Below are the code and all the weights of a small trained network. Each question names an input and a class and asks about switching units off, where a switched-off unit gives its printed mean instead of its output.

import numpy as np


def w(rows, s, z=0):
    codes = np.array(rows[::2]) - 128.0
    scale = np.full(codes.shape[1], s)
    scale[-1] = z or s
    return codes * scale


def f(y):
    return np.maximum(y, 0)


def log_softmax(a):
    a = a - a.max(-1, keepdims=True)
    return a - np.log(np.exp(a).sum(-1, keepdims=True))


def net(x, mask):
    res = np.array(x, float).reshape(1, 4) / 4 @ E
    y = f(res @ A[0][:, :-1].T + A[0][:, -1])
    res = res + np.where(mask, y, B[0][:, -1]) @ B[0][:, :-1]
    return log_softmax(res[-1] @ U[:, :-1].T + U[:, -1])


A, B = {}, {}
E = w([
[135,94,25,82,239,23],'x0',
[99,138,254,212,215,59],'x1',
[181,188,50,201,94,44],'x2',
[232,234,155,98,225,157],'x3',
],0.0079)
A[0] = w([
[194,225,112,162,126,126,137],'N1',
[146,134,171,99,229,103,161],'N2',
[173,122,101,17,156,178,180],'N3',
[124,110,48,107,116,92,148],'N4',
[168,124,104,23,153,171,176],'N5',
[175,145,78,36,130,182,175],'N6',
[155,150,92,154,33,164,254],'N7',
[210,218,103,140,143,127,170],'N8',
[189,180,105,131,208,96,147],'N9',
[212,202,111,128,140,117,131],'N10',
[222,202,115,129,156,122,125],'N11',
[215,205,108,139,151,126,151],'N12',
[166,133,83,116,164,95,235],'N13',
[83,93,152,107,61,189,210],'N14',
[87,83,103,116,17,161,202],'N15',
[196,210,120,162,126,129,232],'N16',
[176,155,74,167,91,107,136],'N17',
[211,208,120,124,134,139,153],'N18',
[222,210,136,115,135,162,136],'N19',
[125,171,254,174,150,196,209],'N20',
],0.0099,0.0031)
B[0] = w([
[210,183,181,61,57,62,191],'N1',
[149,204,70,202,81,144,210],'N2',
[202,105,206,74,231,201,199],'N3',
[159,142,133,186,196,187,179],'N4',
[191,91,176,95,230,191,194],'N5',
[193,112,178,75,213,170,200],'N6',
[117,201,68,226,40,129,198],'N7',
[201,165,119,43,52,60,203],'N8',
[164,182,209,113,172,222,209],'N9',
[185,154,99,47,52,69,192],'N10',
[167,109,80,41,81,50,200],'N11',
[186,136,94,46,51,65,200],'N12',
[183,112,141,103,189,160,190],'N13',
[84,115,207,132,132,220,206],'N14',
[76,131,144,195,85,194,210],'N15',
[198,192,154,68,70,64,198],'N16',
[232,183,147,192,150,126,174],'N17',
[193,118,151,45,114,92,195],'N18',
[185,120,195,52,128,113,202],'N19',
[236,255,119,237,141,189,246],'N20',
],0.0091,0.013)
U = w([
[100,42,64,166,152,10,203],'0',
[31,23,114,118,70,144,148],'1',
[158,150,145,39,57,59,114],'2',
[142,53,104,66,186,129,57],'3',
[142,141,197,163,185,179,136],'4',
[134,198,49,215,74,134,147],'5',
[119,148,105,74,105,99,1],'6',
],0.011,0.0085)

Each question gives the input, the list of numbers given to net, and the class t.
The units are the neurons (one row each of A and B). Each row of codes is followed by its name. A weight is (code - 128) times the scale printed after its matrix; where a second scale follows, it is the last column's (A, B and U).
mask holds one flag per neuron, in row order. A switched-off neuron (its flag False) gives its mean, the last column of its row in B, instead of its output. The means were averaged over made-up inputs and are rounded, as every weight is.
A unit's drop is (log p(t) with every unit on - log p(t) with that unit switched off) / (log p(t) with every unit on - log p(t) with every unit switched off).
most important unit: the unit with the biggest drop
top k neurons: the k neurons with the biggest drops, biggest first
drop of u: that unit's drop, to one decimal
input [-2,8,-4,8], class 2: most important unit	N19
input [-1,4,-3,-6], class 4: top 2 neurons	N7, N11
input [1,3,2,-3], class 0: top 2 neurons	N20, N9
input [7,5,0,-3], class 4: top 3 neurons	N7, N11, N12
input [8,-2,-1,-3], class 4: top 2 neurons	N4, N11
input [7,0,1,-6], class 0: top 2 neurons	N20, N9
input [0,-7,-5,4], class 3: top 2 neurons	N20, N9
input [-8,8,-1,5], class 5: drop of N20	1.6
input [4,5,4,-2], class 4: drop of N16	0.1
input [-2,8,-2,1], class 5: drop of N12	0.0
input [-7,-8,-1,-8], class 5: drop of N7	1.9
